Below are the code and all the weights of a small trained network. Each question names an input and a class and asks about switching units off, where a switched-off unit gives its printed mean instead of its output.

import numpy as np


def w(rows, s, z=0):
    codes = np.array(rows[::2]) - 128.0
    scale = np.full(codes.shape[1], s)
    scale[-1] = z or s
    return codes * scale


def norm(h):
    return h / np.sqrt((h * h).mean(-1, keepdims=True) + 1e-5)


def f(y):
    return y / 2 * (1 + np.tanh(0.7978845608 * (y + 0.044715 * y**3)))


def log_softmax(a):
    a = a - a.max(-1, keepdims=True)
    return a - np.log(np.exp(a).sum(-1, keepdims=True))


def net(x, mask):
    res = np.array(x, float).reshape(1, 6) / 4 @ E
    u = 0
    for l in range(3):
        y = f(norm(res) @ A[l][:, :-1].T + A[l][:, -1])
        res = res + np.where(mask[u : u + 12], y, B[l][:, -1]) @ B[l][:, :-1]
        u += 12
    return log_softmax(norm(res)[-1] @ U[:, :-1].T + U[:, -1])


A, B = {}, {}
E = w([
[126,127,131,125],'x0',
[128,133,128,126],'x1',
[136,126,129,131],'x2',
[83,168,231,189],'x3',
[72,3,91,177],'x4',
[215,43,230,67],'x5',
],0.0046)
A[0] = w([
[75,137,240,229,55],'0.n0',
[190,94,4,78,82],'0.n1',
[59,146,115,123,20],'0.n2',
[175,107,31,85,28],'0.n3',
[133,170,188,201,98],'0.n4',
[46,180,54,185,164],'0.n5',
[95,66,119,170,4],'0.n6',
[62,2,148,218,18],'0.n7',
[229,168,75,123,89],'0.n8',
[153,86,30,38,108],'0.n9',
[157,39,221,66,50],'0.n10',
[64,5,94,184,81],'0.n11',
],0.0067,0.0028)
B[0] = w([
[18,42,219,84,184],'0.n0',
[32,69,254,160,208],'0.n1',
[170,83,112,149,117],'0.n2',
[53,106,199,149,159],'0.n3',
[91,115,170,94,154],'0.n4',
[186,115,205,176,254],'0.n5',
[158,152,74,89,128],'0.n6',
[169,129,70,50,201],'0.n7',
[74,133,130,79,163],'0.n8',
[82,138,221,151,207],'0.n9',
[196,141,129,220,196],'0.n10',
[182,227,79,42,225],'0.n11',
],0.0069,0.0037)
A[1] = w([
[101,2,40,107,146],'1.n0',
[130,42,79,126,50],'1.n1',
[48,189,76,250,38],'1.n2',
[105,180,193,98,93],'1.n3',
[36,139,112,173,2],'1.n4',
[106,83,35,139,119],'1.n5',
[53,54,133,120,73],'1.n6',
[161,94,198,155,106],'1.n7',
[189,155,142,159,111],'1.n8',
[105,127,224,216,102],'1.n9',
[171,128,153,224,132],'1.n10',
[182,151,141,159,171],'1.n11',
],0.0066,0.0022)
B[1] = w([
[109,255,192,78,146],'1.n0',
[161,219,190,135,112],'1.n1',
[180,119,176,205,172],'1.n2',
[145,87,61,60,195],'1.n3',
[148,62,168,135,133],'1.n4',
[180,247,161,141,122],'1.n5',
[93,120,197,87,155],'1.n6',
[77,147,73,170,189],'1.n7',
[120,103,84,135,149],'1.n8',
[135,71,48,55,252],'1.n9',
[130,105,53,132,169],'1.n10',
[108,101,31,144,164],'1.n11',
],0.0056,0.0037)
A[2] = w([
[210,72,106,164,162],'2.n0',
[159,243,112,45,58],'2.n1',
[129,169,93,58,94],'2.n2',
[112,121,104,104,80],'2.n3',
[65,182,96,209,97],'2.n4',
[181,110,45,82,97],'2.n5',
[174,191,71,88,1],'2.n6',
[63,156,133,159,81],'2.n7',
[134,145,96,214,77],'2.n8',
[179,127,1,180,7],'2.n9',
[126,105,180,140,43],'2.n10',
[227,79,167,156,105],'2.n11',
],0.0074,0.0017)
B[2] = w([
[84,160,67,200,201],'2.n0',
[144,158,58,83,251],'2.n1',
[92,142,84,80,181],'2.n2',
[117,88,113,106,126],'2.n3',
[196,129,163,160,140],'2.n4',
[72,62,122,141,193],'2.n5',
[79,125,120,77,185],'2.n6',
[162,86,174,94,126],'2.n7',
[195,69,111,159,146],'2.n8',
[76,27,61,102,209],'2.n9',
[98,158,126,124,140],'2.n10',
[134,214,116,254,183],'2.n11',
],0.0061,0.0031)
U = w([
[76,98,252,103,82],'0',
[180,108,84,233,108],'1',
[99,91,90,101,255],'2',
[148,192,67,42,62],'3',
],0.012,0.0048)

Each question gives the input, the list of numbers given to net, and the class t.
The units are the neurons (one row each of A and B). Each row of codes is followed by its name. A weight is (code - 128) times the scale printed after its matrix; where a second scale follows, it is the last column's (A, B and U).
mask holds one flag per neuron, layer by layer. A switched-off neuron (its flag False) gives its mean, the last column of its row in B, instead of its output. The means were averaged over made-up inputs and are rounded, as every weight is.
A unit's drop is (log p(t) with every unit on - log p(t) with that unit switched off) / (log p(t) with every unit on - log p(t) with every unit switched off).
The circuit of an input: a set's keep is (log p(t) with only the set's units on - log p(t) with every unit switched off) / (log p(t) with every unit on - log p(t) with every unit switched off). Starting from the 12 units with the biggest drops (on a tie, the unit counted first), units are removed one at a time, each time the one whose removal leaves the highest keep (on an exact tie, the one counted first), for as long as the keep stays at least 0.8.
circuit, biggest first: the units of the circuit, biggest drop first
unit that matters most: the unit with the biggest drop
top k neurons: the k neurons with the biggest drops, biggest first
top k neurons in layer l: the k neurons of layer l with the biggest drops, biggest first
drop of u: that unit's drop, to one decimal
input [-6,-1,-5,3,8,-8], class 1: unit that matters most	0.n5
input [6,-2,8,-8,7,1], class 0: top 2 neurons in layer 0	0.n1, 0.n9
input [-1,-3,-2,-3,5,5], class 1: circuit, biggest first	0.n10, 2.n11
input [1,1,4,3,-5,2], class 3: top 2 neurons	0.n1, 0.n5
input [-1,-7,-4,-7,-7,2], class 0: circuit, biggest first	0.n1, 0.n9
input [-8,-4,7,2,-5,5], class 2: top 2 neurons	0.n5, 1.n11
input [4,-8,-2,-7,8,-1], class 3: top 2 neurons in layer 0	0.n11, 0.n0
input [5,7,1,-5,5,-5], class 0: top 3 neurons	0.n10, 0.n1, 1.n6
input [-5,2,2,6,0,8], class 1: top 2 neurons	0.n10, 0.n1
input [2,0,-6,-4,8,-6], class 3: top 2 neurons	0.n11, 0.n7
input [1,5,-6,6,-6,8], class 1: top 3 neurons	0.n10, 0.n1, 2.n11
input [-5,7,3,6,7,-8], class 1: top 2 neurons	0.n5, 0.n1
input [-8,-3,-1,1,5,4], class 3: top 2 neurons	0.n7, 0.n5
input [7,-2,-8,-8,5,-8], class 0: top 2 neurons	0.n1, 0.n10
input [-8,2,-3,-8,-4,7], class 0: top 3 neurons in layer 0	0.n1, 0.n8, 0.n5
input [-7,4,4,4,8,-8], class 1: top neuron	0.n5
input [-4,5,2,7,-5,-8], class 1: top 2 neurons	0.n1, 0.n9
input [2,-8,4,-5,7,-4], class 3: top 3 neurons	0.n11, 0.n7, 0.n0
input [-4,6,3,0,6,-1], class 3: drop of 1.n10	0.0
input [-8,0,5,-7,6,-1], class 0: top 3 neurons in layer 0	0.n1, 0.n9, 0.n3
input [2,-6,1,-2,8,-2], class 3: drop of 1.n0	0.1
input [-3,8,7,4,4,-8], class 1: unit that matters most	1.n2
input [-1,-4,8,4,-5,2], class 2: drop of 0.n11	0.3
